Below are the code and all the weights of a small trained network. Each question names an input and a target symbol and asks about switching units off, where a switched-off unit gives its printed mean instead of its output.

import numpy as np


def w(rows, s, z=0):
    codes = np.array(rows[::2]) - 128.0
    scale = np.full(codes.shape[1], s)
    scale[-1] = z or s
    return codes * scale


def f(y):
    return y / 2 * (1 + np.tanh(0.7978845608 * (y + 0.044715 * y**3)))


def softmax(a):
    e = np.exp(a - a.max(-1, keepdims=True))
    return e / e.sum(-1, keepdims=True)


def log_softmax(a):
    a = a - a.max(-1, keepdims=True)
    return a - np.log(np.exp(a).sum(-1, keepdims=True))


def net(x, mask):
    ids = ['αβεηθλσφψω'.index(c) for c in x.split()]
    T = len(ids)
    res = E[ids] + P[:T]
    r = res
    for j in range(2):
        rows = slice(2 * j, 2 * j + 2)
        q, k, v = (r @ M[0][rows].T for M in (Q, K, V))
        z = softmax(np.where(np.tri(T) > 0, q @ k.T / 2**0.5, -1e9)) @ v
        o = O[0][rows]
        res = res + np.where(mask[j], z, o[:, -1]) @ o[:, :-1]
    y = f(res @ A[0][:, :-1].T + A[0][:, -1])
    res = res + np.where(mask[2:18], y, B[0][:, -1]) @ B[0][:, :-1]
    return log_softmax(res[-1] @ U[:, :-1].T + U[:, -1])


Q, K, V, O, A, B = {}, {}, {}, {}, {}, {}
E = w([
[50,63,101,173,195,164],'α',
[180,181,180,171,126,131],'β',
[5,126,83,158,142,200],'ε',
[117,172,105,17,29,118],'η',
[130,128,124,38,117,48],'θ',
[3,37,116,189,88,130],'λ',
[80,199,108,215,199,119],'σ',
[184,85,33,65,202,114],'φ',
[190,110,150,106,41,46],'ψ',
[214,153,113,70,135,32],'ω',
],0.012)
P = w([
[216,24,182,134,199,229],'0',
[13,150,189,100,152,161],'1',
[2,158,184,96,144,134],'2',
[45,127,160,118,146,136],'3',
[52,138,141,123,136,132],'4',
[47,145,126,122,124,115],'5',
[63,142,111,131,118,105],'6',
[72,138,95,142,108,97],'7',
[77,140,78,146,100,87],'8',
[84,138,61,152,97,72],'9',
[89,139,47,164,87,57],'10',
[95,145,24,159,82,65],'11',
[108,142,6,173,78,56],'12',
],0.0085)
Q[0] = w([
[148,100,120,155,139,176],'h1',
[253,176,175,37,114,89],'h1',
[242,113,177,37,95,117],'h2',
[114,147,153,90,110,66],'h2',
],0.02)
K[0] = w([
[2,207,133,131,89,55],'h1',
[119,104,251,85,151,206],'h1',
[106,130,224,81,179,199],'h2',
[228,70,186,124,160,177],'h2',
],0.0099)
V[0] = w([
[82,152,122,199,68,208],'h1',
[99,116,18,14,62,167],'h1',
[142,68,228,143,1,82],'h2',
[182,217,112,92,146,76],'h2',
],0.011)
O[0] = w([
[175,122,78,182,139,211,186],'h1',
[148,40,199,73,141,217,160],'h1',
[153,100,187,196,2,101,125],'h2',
[81,176,158,165,213,117,2],'h2',
],0.013,0.0066)
A[0] = w([
[54,174,221,182,107,58,179],'n1',
[211,130,99,1,103,123,74],'n2',
[147,157,236,237,86,139,111],'n3',
[95,134,98,147,220,186,127],'n4',
[59,173,60,143,68,79,180],'n5',
[174,126,105,137,110,44,187],'n6',
[206,55,145,164,71,121,220],'n7',
[176,124,65,137,115,216,159],'n8',
[197,114,194,32,99,111,3],'n9',
[154,125,48,70,118,116,119],'n10',
[189,186,194,140,142,159,232],'n11',
[121,61,149,182,152,227,121],'n12',
[160,62,117,90,148,200,220],'n13',
[124,210,128,180,236,157,146],'n14',
[79,178,159,202,211,178,99],'n15',
[128,115,177,200,124,197,162],'n16',
],0.0077,0.0046)
B[0] = w([
[180,76,86,89,147,88,180],'n1',
[60,69,99,192,138,63,189],'n2',
[102,152,2,115,128,170,166],'n3',
[102,153,180,207,150,120,194],'n4',
[183,100,193,165,138,159,207],'n5',
[102,172,155,125,144,158,164],'n6',
[129,175,134,98,149,175,246],'n7',
[181,112,165,136,180,105,235],'n8',
[15,119,145,180,205,207,154],'n9',
[115,132,124,191,141,140,188],'n10',
[153,146,122,85,7,94,129],'n11',
[104,212,127,147,101,42,210],'n12',
[137,187,119,72,134,133,242],'n13',
[190,88,102,63,57,182,176],'n14',
[109,59,191,122,45,89,165],'n15',
[116,104,109,162,75,32,177],'n16',
],0.0078,0.013)
U = w([
[99,123,153,58,126,204,150],'α',
[208,173,117,1,82,149,239],'β',
[100,234,102,158,166,146,103],'ε',
[160,69,193,220,138,195,172],'η',
[79,88,73,182,96,71,2],'θ',
[177,120,147,79,145,69,106],'λ',
[145,16,173,120,124,89,151],'σ',
[160,59,49,54,169,164,127],'φ',
[111,187,201,188,114,66,77],'ψ',
[66,148,127,137,136,97,84],'ω',
],0.008,0.0041)

Each question gives the input, a string of symbols that net reads in full, and the target symbol t.
The units are the heads (2 rows each of Q, K, V and O) and the neurons (one row each of A and B). Each row of codes is followed by its name. A weight is (code - 128) times the scale printed after its matrix; where a second scale follows, it is the last column's (O, A, B and U).
mask holds one flag per unit, heads first, then neurons. A switched-off unit (its flag False) gives its mean, the last column of its rows in O or B, instead of its output. The means were averaged over made-up inputs and are rounded, as every weight is.
A unit's drop is (log p(t) with every unit on - log p(t) with that unit switched off) / (log p(t) with every unit on - log p(t) with every unit switched off).
The circuit of an input: a set's keep is (log p(t) with only the set's units on - log p(t) with every unit switched off) / (log p(t) with every unit on - log p(t) with every unit switched off). Starting from the 12 units with the biggest drops (on a tie, the unit counted first), units are removed one at a time, each time the one whose removal leaves the highest keep (on an exact tie, the one counted first), for as long as the keep stays at least 0.8.
circuit, biggest first: the units of the circuit, biggest drop first
k most important neurons: the k neurons with the biggest drops, biggest first
which heads matter: for each layer, one digit per head in row order, 1 if its drop is at least 0.15 and else 0, layers parted by /
input φ ε ω ε λ λ, target β: which heads matter => 01
input η ε λ ε λ ψ η σ α φ ε ω, target α: which heads matter => 10
input ε ε ω ε ε β ε θ ψ ε, target θ: which heads matter => 01
input σ ψ σ η ε ω λ λ η ψ α η, target ε: circuit, biggest first => (h1, h2)
input η ε φ ε, target α: circuit, biggest first => (h1, h2)
input σ ε ε ε α σ ε β σ ε ω ψ λ, target σ: 3 most important neurons => (n1, n13, n12)
input φ λ λ β ε, target β: circuit, biggest first => (h2, n13, h1, n12)
input β ε ω α, target σ: which heads matter => 11
input β ψ ω η, target ψ: which heads matter => 10
input φ β ε ε η, target ω: which heads matter => 11
input θ ε σ ε λ α, target β: 2 most important neurons => (n4, n2)
input η θ ε ε ε λ λ η λ ε η ψ, target α: circuit, biggest first => (h1, n9, n7)
input η ψ λ ε η, target α: circuit, biggest first => (h1, n9)
input φ ε ε θ σ ε ε η θ, target ω: which heads matter => 11
input ε ε η ε λ λ η, target φ: which heads matter => 01
input ω η λ α α, target β: which heads matter => 01
input β η ψ λ ε ψ ε ε λ λ ε σ λ, target η: which heads matter => 10
input α ω η β λ λ ω, target θ: circuit, biggest first => (n2, h2, h1)
input σ σ η, target ε: circuit, biggest first => (h1)
input ω σ ε ε ε, target ε: circuit, biggest first => (n4, h2)
